Below are the code and all the weights of a small trained network. Each question names an input and a class and asks about switching units off, where a switched-off unit gives its printed mean instead of its output.

import numpy as np


def w(rows, s, z=0):
    codes = np.array(rows[::2]) - 128.0
    scale = np.full(codes.shape[1], s)
    scale[-1] = z or s
    return codes * scale


def f(y):
    return y / 2 * (1 + np.tanh(0.7978845608 * (y + 0.044715 * y**3)))


def log_softmax(a):
    a = a - a.max(-1, keepdims=True)
    return a - np.log(np.exp(a).sum(-1, keepdims=True))


def net(x, mask):
    res = np.array(x, float).reshape(1, 7) / 4 @ E
    y = f(res @ A[0][:, :-1].T + A[0][:, -1])
    res = res + np.where(mask, y, B[0][:, -1]) @ B[0][:, :-1]
    return log_softmax(res[-1] @ U[:, :-1].T + U[:, -1])


A, B = {}, {}
E = w([
[21,54,162,61,41,66,43,137],'x0',
[131,128,132,127,134,122,133,130],'x1',
[146,188,189,60,56,81,241,58],'x2',
[3,108,44,108,155,196,215,118],'x3',
[126,124,137,131,130,133,128,124],'x4',
[25,200,203,245,135,74,139,124],'x5',
[162,37,92,207,43,88,194,155],'x6',
],0.006)
A[0] = w([
[202,157,152,150,110,65,77,146,58],'n0',
[70,194,160,19,186,157,59,82,43],'n1',
[203,161,107,165,184,164,193,128,66],'n2',
[203,62,95,70,121,171,128,105,109],'n3',
[192,100,97,21,114,169,111,142,62],'n4',
[126,176,152,60,97,83,186,92,16],'n5',
[2,119,58,118,134,179,205,123,53],'n6',
[133,13,98,211,17,66,203,141,15],'n7',
[91,210,175,41,187,140,65,94,24],'n8',
[227,171,105,178,175,164,209,148,2],'n9',
[70,65,146,67,82,62,73,150,13],'n10',
[125,98,95,195,180,155,63,195,8],'n11',
[140,172,169,98,81,102,206,79,68],'n12',
[42,118,52,133,170,181,186,135,81],'n13',
[167,190,156,66,68,109,204,91,161],'n14',
[215,138,157,154,150,50,72,145,85],'n15',
[129,107,96,196,170,170,49,156,92],'n16',
[55,190,177,227,149,100,130,133,82],'n17',
[197,158,194,162,89,111,46,130,46],'n18',
[61,189,170,207,105,91,106,129,36],'n19',
[81,177,185,216,120,124,119,97,7],'n20',
[198,74,88,31,115,167,104,117,29],'n21',
[61,53,145,45,36,90,84,139,58],'n22',
[143,160,164,97,83,100,204,63,75],'n23',
],0.0072,0.0049)
B[0] = w([
[148,111,168,67,120,138,151,84,173],'n0',
[230,146,123,190,156,195,167,163,222],'n1',
[44,183,163,163,108,131,83,59,198],'n2',
[73,155,110,163,153,53,178,155,187],'n3',
[84,117,90,147,159,47,200,145,179],'n4',
[119,50,87,142,199,151,63,108,169],'n5',
[195,97,203,46,88,125,157,81,233],'n6',
[254,155,122,199,191,219,159,176,210],'n7',
[198,122,120,191,186,178,164,161,202],'n8',
[48,204,167,185,131,151,79,40,196],'n9',
[70,202,167,168,156,165,102,51,192],'n10',
[128,45,85,112,154,131,49,114,162],'n11',
[101,58,77,107,154,144,55,137,199],'n12',
[168,97,201,58,96,109,133,79,218],'n13',
[115,85,82,110,120,146,59,178,255],'n14',
[135,97,172,66,92,142,155,99,191],'n15',
[107,77,96,89,125,140,51,149,184],'n16',
[100,92,82,131,141,49,179,164,222],'n17',
[170,86,185,57,98,115,191,59,185],'n18',
[101,133,90,134,161,68,182,137,186],'n19',
[91,108,93,147,190,49,170,121,165],'n20',
[65,114,103,136,174,36,199,135,173],'n21',
[83,217,147,193,125,151,95,53,229],'n22',
[106,50,97,122,141,143,51,151,200],'n23',
],0.0087,0.0053)
U = w([
[39,240,164,195,131,152,76,28,104],'0',
[70,112,82,140,176,9,224,181,105],'1',
[117,18,75,90,144,165,3,180,100],'2',
[192,93,226,5,85,129,191,69,102],'3',
[249,160,126,215,172,219,172,203,111],'4',
[124,174,126,108,83,133,125,189,250],'5',
],0.0084,0.019)

Each question gives the input, the list of numbers given to net, and the class t.
The units are the neurons (one row each of A and B). Each row of codes is followed by its name. A weight is (code - 128) times the scale printed after its matrix; where a second scale follows, it is the last column's (A, B and U).
mask holds one flag per neuron, in row order. A switched-off neuron (its flag False) gives its mean, the last column of its row in B, instead of its output. The means were averaged over made-up inputs and are rounded, as every weight is.
A unit's drop is (log p(t) with every unit on - log p(t) with that unit switched off) / (log p(t) with every unit on - log p(t) with every unit switched off).
The circuit of an input: a set's keep is (log p(t) with only the set's units on - log p(t) with every unit switched off) / (log p(t) with every unit on - log p(t) with every unit switched off). Starting from the 12 units with the biggest drops (on a tie, the unit counted first), units are removed one at a time, each time the one whose removal leaves the highest keep (on an exact tie, the one counted first), for as long as the keep stays at least 0.8.
circuit, biggest first: the units of the circuit, biggest drop first
unit that matters most: the unit with the biggest drop
k most important neurons: the k neurons with the biggest drops, biggest first
drop when u is switched off: that unit's drop, to one decimal
input [-5,6,-8,5,6,5,8], class 2: unit that matters most : n11
input [-3,1,4,2,-1,-4,-2], class 1: circuit, biggest first : (n4 n3)
input [-6,-2,7,2,-2,-3,-2], class 2: circuit, biggest first : (n14 n23)
input [-4,-6,-4,3,7,4,-7], class 4: circuit, biggest first : (n1 n8)
input [8,-6,3,7,2,6,5], class 0: 2 most important neurons : (n22 n10)
input [-2,-2,-4,6,6,5,-2], class 3: circuit, biggest first : (n6 n13)
input [1,-5,4,6,-7,7,1], class 1: 3 most important neurons : (n17 n19 n20)
input [1,-2,-2,-6,0,-3,-6], class 3: 4 most important neurons : (n18 n15 n7 n0)
input [-1,0,-8,0,-7,6,7], class 2: 3 most important neurons : (n11 n16 n1)
input [-4,-1,4,-1,0,6,5], class 1: 2 most important neurons : (n17 n20)
input [-7,6,5,3,-7,3,-1], class 0: 2 most important neurons : (n9 n2)
input [0,-1,7,-4,-2,0,-8], class 4: 3 most important neurons : (n1 n8 n16)
input [-6,-3,3,-7,-2,-1,5], class 3: 3 most important neurons : (n15 n18 n0)
input [-8,8,5,-1,-6,2,2], class 0: unit that matters most : n9
input [-1,3,4,3,-7,-7,8], class 4: 3 most important neurons : (n7 n17 n19)
input [0,-1,7,-6,-3,3,8], class 4: 2 most important neurons : (n7 n16)
input [2,3,-5,6,-8,3,1], class 3: 2 most important neurons : (n6 n13)
input [8,-8,-4,7,-3,0,-4], class 0: 2 most important neurons : (n22 n10)
input [-1,-8,7,0,5,2,-8], class 4: 2 most important neurons : (n1 n8)
input [0,2,-6,-3,-6,-2,-7], class 4: circuit, biggest first : (n1)
input [6,-4,6,0,5,0,6], class 0: 4 most important neurons : (n22 n10 n1 n8)
input [-2,-3,6,-3,-4,3,3], class 2: drop when n8 is switched off : 0.0
input [4,-2,4,8,-4,0,1], class 3: drop when n6 is switched off : 0.4
input [2,-4,6,-6,6,2,-7], class 4: drop when n6 is switched off : 0.1
input [3,-2,-6,-6,5,5,-8], class 4: drop when n14 is switched off : 0.1
